Below is a small trained network, with its code and all its weights. Each question gives an input and a class and asks what happens when units are switched off, that is, made to give their printed mean instead of their output.

import numpy as np


def w(rows, s, z=0):
    codes = np.array(rows[::2]) - 128.0
    scale = np.full(codes.shape[1], s)
    scale[-1] = z or s
    return codes * scale


def f(y):
    return np.maximum(y, 0)


def log_softmax(a):
    a = a - a.max(-1, keepdims=True)
    return a - np.log(np.exp(a).sum(-1, keepdims=True))


def net(x, mask):
    res = np.array(x, float).reshape(1, 2) / 4 @ E
    y = f(res @ A[0][:, :-1].T + A[0][:, -1])
    res = res + np.where(mask, y, B[0][:, -1]) @ B[0][:, :-1]
    return log_softmax(res[-1] @ U[:, :-1].T + U[:, -1])


A, B = {}, {}
E = w([
[129,143,96,71,2,39],'x0',
[8,65,69,98,118,208],'x1',
],0.011)
A[0] = w([
[217,185,176,149,161,100,76],'neuron 0',
[113,182,110,88,92,91,87],'neuron 1',
[163,191,188,206,127,98,160],'neuron 2',
[244,202,228,163,147,57,78],'neuron 3',
[236,167,151,119,133,120,78],'neuron 4',
[144,103,136,207,197,152,100],'neuron 5',
[44,28,19,119,107,206,73],'neuron 6',
[41,54,49,65,131,182,176],'neuron 7',
[194,179,108,91,136,141,224],'neuron 8',
[152,149,117,41,60,91,168],'neuron 9',
[85,105,99,84,53,29,92],'neuron 10',
[171,82,194,162,209,183,106],'neuron 11',
[126,71,225,190,215,141,137],'neuron 12',
[102,116,148,254,192,182,62],'neuron 13',
[162,137,113,64,13,90,95],'neuron 14',
[140,147,149,121,156,96,253],'neuron 15',
],0.0093,0.011)
B[0] = w([
[121,182,66,105,135,26,196],'neuron 0',
[168,81,70,107,126,114,164],'neuron 1',
[76,162,130,130,143,105,214],'neuron 2',
[120,160,94,132,181,55,244],'neuron 3',
[97,152,40,178,163,15,182],'neuron 4',
[167,66,97,68,136,114,184],'neuron 5',
[100,209,89,161,178,29,220],'neuron 6',
[100,203,170,114,152,107,248],'neuron 7',
[92,178,183,105,136,193,219],'neuron 8',
[116,78,147,39,148,172,226],'neuron 9',
[156,67,53,86,169,143,208],'neuron 10',
[169,89,76,89,148,168,203],'neuron 11',
[186,73,118,66,150,186,216],'neuron 12',
[181,98,49,95,173,123,190],'neuron 13',
[183,57,74,74,145,150,215],'neuron 14',
[61,176,255,74,36,242,237],'neuron 15',
],0.011,0.013)
U = w([
[99,192,95,139,161,68,78],'0',
[192,4,81,100,152,171,118],'1',
[78,153,240,120,106,225,254],'2',
[147,68,141,185,130,127,90],'3',
[142,129,113,166,81,148,97],'4',
],0.014,0.0062)

Each question gives the input, the list of numbers given to net, and the class t.
The units are the neurons (one row each of A and B). Each row of codes is followed by its name. A weight is (code - 128) times the scale printed after its matrix; where a second scale follows, it is the last column's (A, B and U).
mask holds one flag per neuron, in row order. A switched-off neuron (its flag False) gives its mean, the last column of its row in B, instead of its output. The means were averaged over made-up inputs and are rounded, as every weight is.
A unit's drop is (log p(t) with every unit on - log p(t) with that unit switched off) / (log p(t) with every unit on - log p(t) with every unit switched off).
The circuit of an input: a set's keep is (log p(t) with only the set's units on - log p(t) with every unit switched off) / (log p(t) with every unit on - log p(t) with every unit switched off). Starting from the 12 units with the biggest drops (on a tie, the unit counted first), units are removed one at a time, each time the one whose removal leaves the highest keep (on an exact tie, the one counted first), for as long as the keep stays at least 0.8.
units of the circuit, in order: the units of the circuit, biggest drop first
k most important neurons: the k neurons with the biggest drops, biggest first
drop when u is switched off: that unit's drop, to one decimal
input [-1,6], class 0: units of the circuit, in order -> (neuron 6)
input [-4,4], class 0: 2 most important neurons -> (neuron 6; neuron 7)
input [-8,-7], class 1: 3 most important neurons -> (neuron 12; neuron 11; neuron 5)
input [-3,4], class 0: 4 most important neurons -> (neuron 6; neuron 15; neuron 8; neuron 9)
input [-3,2], class 2: 2 most important neurons -> (neuron 14; neuron 10)
input [8,-7], class 1: 3 most important neurons -> (neuron 14; neuron 9; neuron 10)
input [-1,4], class 0: 4 most important neurons -> (neuron 6; neuron 15; neuron 8; neuron 9)
input [0,4], class 0: 3 most important neurons -> (neuron 6; neuron 15; neuron 8)
input [-2,5], class 0: 2 most important neurons -> (neuron 6; neuron 15)
input [0,3], class 2: drop when neuron 0 is switched off -> 0.3
input [3,6], class 0: drop when neuron 6 is switched off -> 0.2
input [6,4], class 1: drop when neuron 10 is switched off -> 0.1
